Moves between items:
Zop ka Bal
Zop da Gil
Num ka Lef
Num da Gug
Fav ka Big
Fav da Zop
Soz ka Nev
Soz da Gok
Lus ka Tav
Lus da Tus
Gug ka Rin
Gug da Beb
Gib ka Gug
Gib da Niz
Nep ka Lom
Nep da Ran
Gan ka Tus
Gan da Fum
Ran ka Rap
Ran da Tav
Tus ka Fum
Tus da Mog
Fam ka Fam
Fam da Tol
Rap ka Mog
Rap da Bal
Ged ka Gan
Ged da Fam
Rom ka Lus
Rom da Gan
Kor ka Til
Kor da Fil
Vuv ka Rom
Vuv da Lus
Tav ka Ran
Tav da Sek
Fup ka Rom
Fup da Soz
Niz ka Mib
Niz da Dit
Nev ka Gok
Nev da Ged
Mib ka Dit
Mib da Fos
Gok ka Ged
Gok da Gal
Bal ka Gil
Bal da Fav
Dit ka Fos
Dit da Lef
Kot ka Gug
Kot da Rin
Lom ka Ran
Lom da Rap
Big ka Zop
Big da Bal
Mog ka Pek
Mog da Kor
Sek ka Vuv
Sek da Rom
Suz ka Soz
Suz da Nev
Til ka Vog
Til da Mev
Pek ka Kor
Pek da Til
Fil ka Tus
Fil da Fup
Zef ka Fam
Zef da Zef
Pim ka Gib
Pim da Fam
Kog ka Niz
Kog da Mib
Beb ka Fav
Beb da Big
Tib ka Tol
Tib da Gib
Per ka Zab
Per da Rup
Gil ka Kef
Gil da Rek
Rek ka Per
Rek da Zab
Vog ka Bal
Vog da Vuv
Rin ka Beb
Rin da Lef
Gal ka Pim
Gal da Zef
Gir ka Num
Gir da Kot
Zab ka Rup
Zab da Nep
Mev ka Gok
Mev da Soz
Tol ka Gib
Tol da Kog
Kef ka Gir
Kef da Zab
Fos ka Lef
Fos da Gir
Rup ka Nep
Rup da Tav
Fum ka Mog
Fum da Pek
Lef ka Gir
Lef da Num

The rows follow the links: the fewer symbols apart two items are, the more alike their rows tend to be.

Each row is also shifted at random along 5 hidden directions that mean nothing.

Some items, each with a row of numbers:
Rom
-1	+6	-5	+5	-10	-18	-2	-8	-2	+21	+12	-10	+16	-7	+29	-5	+14	+2	+23	+1	+9	-13	-12	-10	-11	-18	+0	-13	+2	-6	+0	+2	+5	-45	-19	-3	-7	+27	-6	-16	+35	-27	+22	+38	-15	-10	+3	+25	-2	+0	+40	-21	-20	-8
Gok
+20	+13	-13	-11	+5	+15	+13	+17	-14	-5	+13	-4	-15	+6	+2	-18	+3	-6	-14	+16	+28	+13	+19	+2	-1	+3	-7	+28	+1	-1	+2	+16	+16	-6	-8	-23	-18	+17	-34	+12	+5	+5	+14	-15	-23	-4	-15	-14	+5	+21	+8	+10	-1	+9
Til
+20	0	+3	-5	-9	-21	+6	+8	+23	-11	-6	+33	+10	+19	+2	-8	-7	+18	-11	+16	+3	-7	-14	-14	-22	+15	+4	+30	+7	-20	-5	-22	+7	-3	+1	+19	-12	-28	+13	+21	+1	-21	+20	-8	+13	+8	-21	-1	+25	-6	+0	-3	+7	+20
Gir
-50	+1	-13	-13	+24	-2	+6	+12	-6	-15	+8	-18	-30	-6	+3	+1	+6	-11	-12	-14	-6	-10	+26	-1	+21	-14	-7	+0	-3	-11	+1	+5	-25	-18	+32	+12	+22	-11	-2	+11	-33	+14	+2	+13	-23	-3	+4	-1	-12	+36	-22	+3	-33	+16
Rap
-54	-8	+10	-8	-44	-36	-15	+4	+14	-12	+8	+27	+13	+8	+7	-10	-19	+13	+3	-23	+9	-11	-8	-36	+3	+25	-23	+7	0	-5	-8	+10	+24	-28	-23	-9	+29	-12	+26	+31	+12	-32	+23	-17	+19	+18	-1	+14	+27	-12	-14	-6	+17	+7
Kog
+44	-15	+20	+18	+35	+18	-16	-7	+15	-20	+6	-6	-4	-7	-4	+13	+30	+4	-3	-16	-37	+3	-5	+20	+7	-6	+19	+7	-21	+1	-23	+17	-2	+41	-16	-19	-35	-30	-10	+37	-34	-13	-6	-11	+28	+5	+21	-11	-7	+7	-14	-7	+15	-22
Fup
+21	+10	-4	-11	-4	-3	+8	+5	+15	+20	+9	+9	+11	+1	+16	-5	+9	+11	-15	+20	+15	-1	-3	+2	-16	-1	+2	+19	-5	-15	-8	-10	+25	-17	-11	+11	-16	-1	-29	+3	+24	-32	+19	+19	-13	-8	-13	+2	+8	-3	+38	-16	-3	+17
Zef
-7	-9	-11	-3	+3	+19	-19	-15	-14	-12	+9	+13	+9	+5	+7	-27	+2	+10	+13	+17	+7	-14	+5	+10	-4	-10	+17	+1	+18	-2	+17	-7	-7	-5	-15	-3	-16	+14	+20	-28	+4	+26	-3	-11	+15	-21	+8	-18	+10	-10	+2	+11	-6	-25
Gib
-24	-14	+2	+23	-9	+3	+0	-12	+27	+38	+8	+10	+24	+18	-6	+18	+40	+6	+23	-1	-4	-28	-17	+15	-1	-27	+15	-15	-13	-15	+10	+18	+43	+37	-10	+0	+15	-4	+7	+0	+3	-15	-13	-12	+25	-28	+19	+8	-3	-35	+26	-12	+3	-19
Ran
+27	+13	+7	-19	-16	-10	-5	-1	-12	+32	+6	+2	+4	-33	+6	-7	-1	-7	+11	-15	+9	+4	+29	-26	+23	+13	+8	-45	+12	+12	+14	-5	-5	-14	+3	-21	+47	+12	+1	-24	+0	+29	-8	+6	-14	+12	-6	+6	+0	-8	-7	-24	+23	+23
Tib
-14	+2	+6	+23	+5	-4	-3	+8	+34	+28	+4	-3	+13	-7	-9	+14	+39	+3	+7	-7	-29	-14	-15	+10	-5	-14	+20	-14	-7	-5	+8	+15	+5	+37	+2	-7	+14	-24	-13	+26	-5	-13	+9	-11	+10	-17	+3	-3	+8	-4	+14	-32	-1	+15
Gil
-7	-19	+13	+18	+7	+11	+30	-25	-7	+14	-26	+7	-10	-7	+1	+1	-10	+4	+9	+24	+5	-9	-12	-5	+7	-11	+8	-5	+1	+23	+2	-27	-18	+0	+12	+17	+28	+34	+34	-50	+5	+8	-28	-10	+1	+2	-13	+18	-3	-27	+13	+1	+11	-8
Nev
+41	+21	-17	-18	+8	+16	+11	+15	-17	+2	+3	-10	-13	+11	-1	-7	-13	-21	-12	+7	+34	+28	+25	+8	-3	+9	-10	+12	0	+7	+0	+17	+19	+8	-4	-25	-26	+24	-49	-10	+7	+23	-10	-4	-23	-2	-8	-18	-20	+12	+3	+16	+10	+7
Bal
+8	-28	+27	+32	-4	+1	+12	-28	+15	-5	-11	+13	-7	+14	-1	-17	-17	+14	+9	-4	-9	+3	-19	-25	-11	+16	0	+10	-11	+18	-18	-5	-4	+2	-4	+5	+20	+3	+36	-22	-15	-9	-20	-16	+0	-9	+13	+11	+14	-24	-3	-2	+6	-11
Zab
-37	-21	+13	-7	-14	+25	+10	-4	+6	-2	-18	+13	+1	-14	-21	+20	-18	+6	-19	+9	-7	-2	-5	+19	+26	+7	+3	+2	-19	+30	-1	-31	-9	+9	+1	+23	+5	-9	+5	+21	+16	-27	-9	-3	+28	+26	-12	+7	+9	-15	+7	+15	+21	+4
Rin
+4	+1	0	+11	+11	+1	+27	+1	+9	+22	+5	-3	+3	+17	-12	+5	+6	-1	+6	-2	+1	-14	+15	-1	+7	-9	+2	-31	-14	-15	+10	+6	+20	+18	+23	+21	+40	+5	+8	-44	-23	+14	-32	+1	-22	-24	+32	+1	-30	-19	+6	-9	-16	+3
Fum
-19	+13	-11	-9	-24	-36	-6	+11	+9	+15	-9	+23	+16	+3	+17	-7	+0	+9	+2	+10	+13	-16	-10	-17	-22	-3	+3	+12	+30	-30	+17	-26	-8	-20	+20	+21	+10	-10	+11	+3	+20	-2	+29	+20	+11	+1	-42	+8	+16	-2	0	-13	-2	+25
Per
+29	-1	+4	-6	+0	+27	+15	+15	-8	-1	-12	-11	-20	-28	-18	+18	-1	-2	-11	+13	-9	+3	-1	+3	+26	-1	+11	-20	-8	+44	+2	-28	-29	+0	+19	+6	-7	+13	-8	+16	+9	0	-8	-4	0	+24	-10	+15	+1	+2	+4	+13	+9	+15
Lus
+42	+0	+10	-1	-3	-9	-14	-13	+9	0	+15	-11	+21	-22	+16	-7	+9	+18	+5	-7	-17	-1	-13	-9	-1	+7	+16	-12	-9	+3	-19	-6	-4	-28	-23	+1	-19	-3	-3	+6	+10	-32	+27	+29	-5	-1	+17	+13	+13	+10	+27	-22	-9	-4
Gug
-23	-1	+4	+12	0	+0	+6	+7	+14	+3	+6	-11	+7	+13	-19	+13	-2	-1	-7	-15	-13	-1	+5	+10	-2	0	0	-15	-18	-15	-1	+14	+18	+25	+13	+21	+23	-15	+1	-9	-18	-1	-18	-2	-18	-18	+35	-7	-14	-7	-2	-4	-16	+6

Start, symbols taken left to right, then the item you end at.
Answer with the item's name.
-44	-6	+0	+22	-13	-7	+13	-7	-1	+3	-7	-6	+5	+32	-12	+5	-23	-7	+7	-20	+3	+6	-4	-4	-14	+5	-26	-7	-2	+0	-4	+20	+13	+8	+7	+16	+34	+7	+27	-34	-5	+6	-29	-2	-19	-10	+20	+1	-19	-20	-10	+8	-6	-12
ka da ka da -> Fav
-5	-7	+6	+7	-11	-17	-11	-29	-11	-13	-17	+11	+12	+4	+18	-10	-30	+6	-3	-5	-12	+19	-21	-14	-31	+34	0	+24	+18	+5	-11	-12	-23	-17	-13	+11	-11	-5	+23	-22	+13	-11	-5	+23	+3	+9	-14	-1	+1	-6	+0	-1	+13	-13
da ka -> Rom
-7	-18	+2	-11	-19	+12	+6	-5	-5	+27	-10	+8	+17	-9	-7	+22	-8	-2	+7	+4	+17	-8	+3	+7	+30	-3	0	-27	-12	+31	+6	-23	+7	-7	0	+11	+20	+22	+5	-14	+27	-15	-12	+3	+18	+16	-6	+25	+1	-32	+16	+6	+18	-5
da da ka -> Vuv
+53	+22	-6	-10	+9	+0	+26	+30	-3	+9	+14	+2	-23	-3	+9	-16	+16	-4	-4	+24	+29	+6	+16	-15	-3	-8	-3	+18	+8	-1	-1	+8	+13	-14	+6	-26	-7	+23	-35	+7	+1	+10	+19	-19	-33	-7	-23	-3	+2	+22	+15	-2	-4	+32
da da -> Gok
+24	+25	-14	-10	-12	-20	-14	+8	-13	+2	-3	-3	+26	-1	+8	+4	-6	-2	+0	+2	+10	+7	-12	+0	-27	+7	+1	+7	+25	-12	+14	-13	-7	-18	-4	+13	-29	0	-6	-6	+24	+3	+21	+33	-3	+2	-19	-7	+2	+7	+6	+1	-7	+7
ka da -> Mog
-45	+3	-12	-8	+13	-4	+3	+11	+4	-24	+14	-14	-17	-3	-1	+2	-5	-6	-19	-16	-9	-6	+16	+9	+10	-8	-14	+5	-12	-20	-6	+6	-3	-10	+26	+14	+19	-17	+2	+21	-32	+5	+4	+7	-21	-4	+21	-10	-9	+29	-25	+7	-33	+9
ka ka da -> Kot
+8	-6	+4	-3	+38	+1	-10	-16	-8	-8	+6	-1	-17	-8	+13	+6	+23	-15	+6	-15	-14	-9	+13	+8	+21	-18	+7	+6	-3	-11	-10	+10	-20	+11	+5	-17	-12	-6	-8	+9	-33	+6	-11	+1	+19	+1	+6	-9	-23	+9	-24	-1	+5	-27
ka da -> Lef
+24	+1	+11	-14	-24	-7	-22	-7	-4	-2	+15	-9	+18	-17	+3	+2	-9	+8	+5	-22	-5	+6	+10	-9	+11	+17	-9	-27	-14	+18	-11	+3	+11	-25	-29	-15	-6	+11	0	+17	+20	-25	+14	+8	-2	+17	+25	+16	+2	0	+6	-5	+11	-5
da ka ka -> Rom
-33	-22	+3	+2	-12	+16	+28	-7	-1	+23	-17	+12	-4	-8	-13	+10	-4	+3	+2	+26	+7	-14	-5	+3	+25	-14	+11	-3	-4	+30	+10	-30	-10	-1	+15	+24	+21	+21	+14	-16	+17	-13	-16	+1	+18	+11	-20	+26	+0	-27	+20	+5	+16	-1
da ka -> Rup
-3	+14	-5	-10	-13	-13	-19	-14	-25	+12	+3	-29	+18	-10	+24	+9	-4	-8	+18	-18	+8	+9	-3	-8	-7	-4	-9	-19	+8	+5	-1	+12	-4	-41	-22	-18	-9	+31	-10	-15	+35	-8	+12	+41	-18	+4	+8	+17	-13	+4	+22	-7	-7	-14
ka da -> Lus
+13	+0	+8	-16	-13	-1	+8	+15	+11	+11	+11	+5	-7	-45	-6	0	+10	+3	-3	-3	-8	-9	+24	-21	+33	+4	+10	-30	-7	+32	+4	-15	-2	-13	+5	-10	+35	-2	-5	+23	-7	-2	+9	-10	-4	+20	-8	+15	+24	+3	+6	-22	+13	+37
da da ka -> Ran
-36	-4	-5	-9	+32	-7	-8	-3	-11	-18	+5	-2	-25	-10	+28	-1	+17	-13	+1	-13	-10	-10	+14	+8	+28	-22	+1	+14	+1	-19	-7	+9	-20	-8	+17	-12	+6	-13	-9	+14	-26	+4	+2	+8	+5	+2	-6	+2	-15	+24	-23	-2	-6	-8
ka ka -> Lef
-21	-11	-3	-1	+33	-6	-1	-1	-1	-23	+17	-1	-23	-4	+13	+1	+16	-3	+4	-7	-8	-21	+12	+1	+29	-22	-6	+15	-15	-18	-16	+13	-5	-16	+11	-7	-1	-8	+2	+27	-36	-14	+6	-6	+0	-1	+11	+6	-7	+23	-16	+4	-15	-16
da da ka da -> Beb
+42	+14	-16	-8	+3	+22	+12	+8	-11	+26	+10	+8	+10	+16	+6	-18	+16	-4	+13	+35	+42	-4	+14	+8	-2	-18	+11	+9	+9	-11	+11	+2	+33	+1	-12	-11	-17	+28	-26	-40	+14	+18	-6	-12	-5	-24	-8	-11	-4	-18	+26	+9	+3	-7
da ka da -> Tol
-12	+11	-9	+11	-7	-3	-27	+4	-3	-14	-4	-27	+2	+6	-16	+30	+9	-15	+4	-31	-17	+18	-19	+24	-18	-2	-12	-5	-5	+3	+2	+38	+2	+38	-16	-30	-38	-6	-23	+46	+11	-3	+5	-9	+22	+6	+11	-17	-8	+11	-14	+16	+1	-19
ka ka da ka -> Fav
+22	+0	+11	-25	-15	-4	-17	-3	+1	-5	+2	+11	+6	-20	-10	-1	-22	+1	-9	-20	-5	+18	+22	-13	+20	+35	-5	-20	+3	+19	-7	-5	+3	0	-11	-13	+17	-18	+4	+7	-5	+9	-6	-5	+9	+22	+5	-5	+17	-6	-23	-8	+31	+7
da ka da -> Kor
-77	-14	-8	+4	+3	-12	-22	-15	-2	-3	+4	+10	+3	+18	+20	+15	+16	-14	+10	-20	0	-9	-7	+18	+14	-22	-10	+19	-4	-18	-6	+31	+1	+6	-7	-14	-8	-5	-3	+22	+3	-23	+2	+3	+37	-5	+2	+8	-26	-8	-12	+7	+3	-37
da da -> Lef
-6	-17	+4	+5	-2	+24	+28	-3	-15	-6	-5	-4	-9	+6	-8	+23	-17	-5	+7	+10	+19	-18	-9	+7	+24	-12	-16	-1	-22	+28	-4	-25	-1	-8	+15	+17	-3	+35	+20	-10	+6	-17	-24	-12	+8	+11	+13	+21	-20	-13	+9	+33	-2	-23
da da -> Nep
-42	-5	-13	-8	+10	+17	-19	-6	-6	+3	+2	+26	+3	-6	+12	-33	+6	+10	+5	+25	+4	-12	+19	+15	-4	-9	+31	+12	+29	-11	+28	-5	-15	+4	-8	+2	+7	-2	+3	-29	-4	+44	+2	-3	+7	-20	-16	-22	+20	+2	+1	-7	-4	+1
ka da da ka -> Gib
